Below are the code and all the weights of a small trained network. Each question names an input and a class and asks about switching units off, where a switched-off unit gives its printed mean instead of its output.

import numpy as np


def w(rows, s, z=0):
    codes = np.array(rows[::2]) - 128.0
    scale = np.full(codes.shape[1], s)
    scale[-1] = z or s
    return codes * scale


def f(y):
    return np.maximum(y, 0)


def log_softmax(a):
    a = a - a.max(-1, keepdims=True)
    return a - np.log(np.exp(a).sum(-1, keepdims=True))


def net(x, mask):
    res = np.array(x, float).reshape(1, 4) / 4 @ E
    y = f(res @ A[0][:, :-1].T + A[0][:, -1])
    res = res + np.where(mask, y, B[0][:, -1]) @ B[0][:, :-1]
    return log_softmax(res[-1] @ U[:, :-1].T + U[:, -1])


A, B = {}, {}
E = w([
[177,21,111,126,106,80,108,141,89],'x0',
[84,115,67,130,114,45,119,46,178],'x1',
[105,113,124,159,248,116,150,112,70],'x2',
[84,121,182,170,44,113,156,73,82],'x3',
],0.012)
A[0] = w([
[175,143,55,77,196,121,73,180,199,158],'n0',
[88,94,106,217,189,130,133,108,56,118],'n1',
[159,107,90,114,184,122,160,202,212,134],'n2',
[75,104,67,124,138,95,98,33,174,55],'n3',
[208,7,96,210,103,112,109,117,91,111],'n4',
[164,149,146,65,46,146,87,123,169,87],'n5',
[170,135,89,109,187,112,71,197,167,104],'n6',
[145,164,151,71,45,115,117,179,195,60],'n7',
[87,100,149,186,177,107,156,137,116,83],'n8',
[172,94,178,120,127,122,134,191,97,82],'n9',
[167,28,131,92,116,67,135,179,109,53],'n10',
[177,92,86,105,112,85,88,135,59,6],'n11',
[129,101,198,141,115,199,181,214,87,92],'n12',
[162,103,96,131,182,117,153,97,58,59],'n13',
[85,123,15,153,135,99,85,58,187,71],'n14',
[128,105,137,176,199,200,100,167,85,131],'n15',
[113,137,51,147,108,38,126,76,124,81],'n16',
[94,114,140,156,214,114,94,129,115,73],'n17',
[169,150,67,18,171,121,81,145,134,174],'n18',
[170,153,182,159,164,204,154,206,164,64],'n19',
[13,96,230,193,37,115,176,92,60,174],'n20',
[79,247,154,138,156,172,222,99,205,69],'n21',
[204,136,201,152,109,182,145,171,73,159],'n22',
[94,141,155,180,255,83,183,106,69,39],'n23',
[153,112,121,114,10,128,91,200,192,64],'n24',
],0.0091,0.0017)
B[0] = w([
[228,227,95,137,152,38,192,126,91,224],'n0',
[175,125,102,200,76,181,89,58,165,203],'n1',
[166,179,80,165,81,59,169,83,61,196],'n2',
[101,83,150,94,119,97,44,136,97,213],'n3',
[89,228,185,101,220,167,198,169,206,214],'n4',
[184,65,47,163,81,163,102,106,177,205],'n5',
[138,146,140,167,113,83,143,96,105,200],'n6',
[127,41,109,195,148,166,99,131,125,208],'n7',
[158,116,80,160,66,170,96,95,156,173],'n8',
[114,131,165,45,131,138,116,141,93,183],'n9',
[75,183,209,80,176,210,205,186,186,197],'n10',
[56,124,154,94,217,159,187,195,198,177],'n11',
[101,85,156,51,94,72,54,86,126,224],'n12',
[165,64,117,127,139,187,114,85,177,179],'n13',
[52,115,209,61,126,149,51,91,59,221],'n14',
[121,54,130,118,94,147,130,73,84,207],'n15',
[94,79,229,92,86,82,61,111,99,207],'n16',
[139,82,67,171,76,177,131,160,146,182],'n17',
[163,187,129,169,113,65,145,149,126,201],'n18',
[107,86,182,88,163,86,93,119,149,217],'n19',
[199,227,146,208,106,53,254,41,63,252],'n20',
[40,194,172,77,225,186,190,208,210,224],'n21',
[110,105,159,74,68,82,61,115,26,224],'n22',
[157,53,96,165,117,191,106,83,163,228],'n23',
[150,89,12,191,92,203,96,120,160,226],'n24',
],0.0069,0.013)
U = w([
[194,158,114,193,83,12,230,105,47,247],'0',
[78,73,169,41,85,95,1,119,46,90],'1',
[164,44,39,206,79,245,94,112,169,59],'2',
[59,161,174,78,151,218,220,189,202,108],'3',
],0.0099,0.0014)

Each question gives the input, the list of numbers given to net, and the class t.
The units are the neurons (one row each of A and B). Each row of codes is followed by its name. A weight is (code - 128) times the scale printed after its matrix; where a second scale follows, it is the last column's (A, B and U).
mask holds one flag per neuron, in row order. A switched-off neuron (its flag False) gives its mean, the last column of its row in B, instead of its output. The means were averaged over made-up inputs and are rounded, as every weight is.
A unit's drop is (log p(t) with every unit on - log p(t) with that unit switched off) / (log p(t) with every unit on - log p(t) with every unit switched off).
The circuit of an input: a set's keep is (log p(t) with only the set's units on - log p(t) with every unit switched off) / (log p(t) with every unit on - log p(t) with every unit switched off). Starting from the 12 units with the biggest drops (on a tie, the unit counted first), units are removed one at a time, each time the one whose removal leaves the highest keep (on an exact tie, the one counted first), for as long as the keep stays at least 0.8.
circuit, biggest first: the units of the circuit, biggest drop first
top k neurons: the k neurons with the biggest drops, biggest first
drop of u: that unit's drop, to one decimal
input [-8,3,-1,5], class 3: circuit, biggest first -> (n21)
input [8,5,3,7], class 3: top 2 neurons -> (n4, n10)
input [-2,0,-1,-2], class 0: circuit, biggest first -> (n14, n23)
input [-8,7,-2,3], class 3: top 2 neurons -> (n21, n22)
input [1,1,-7,-8], class 0: top 2 neurons -> (n0, n2)
input [-3,-5,-4,1], class 1: top 2 neurons -> (n22, n12)
input [-1,5,6,3], class 2: top 3 neurons -> (n23, n1, n22)
input [-8,-4,8,-8], class 0: top 2 neurons -> (n0, n2)
input [-6,7,3,-6], class 1: top 3 neurons -> (n14, n20, n3)
input [0,6,2,5], class 1: top 2 neurons -> (n14, n16)
input [7,-3,2,6], class 3: top 4 neurons -> (n4, n10, n11, n0)
input [5,4,5,4], class 2: top 3 neurons -> (n1, n21, n23)
input [0,-7,-3,-5], class 1: top 4 neurons -> (n20, n12, n19, n22)
input [0,-2,-7,-7], class 0: top neuron -> (n0)
input [-7,7,0,-3], class 1: top 4 neurons -> (n14, n3, n4, n10)
input [4,-5,8,-6], class 2: top 3 neurons -> (n23, n20, n13)
input [-8,8,0,-6], class 1: top 3 neurons -> (n14, n3, n4)
input [3,-5,0,-7], class 0: drop of n0 -> 0.1
input [4,6,-2,-6], class 0: drop of n20 -> -0.1
input [-1,-2,-5,-5], class 0: circuit, biggest first -> (n0)
input [-5,1,-6,-4], class 2: drop of n24 -> 0.3
input [-3,-7,-4,1], class 1: drop of n12 -> 0.0
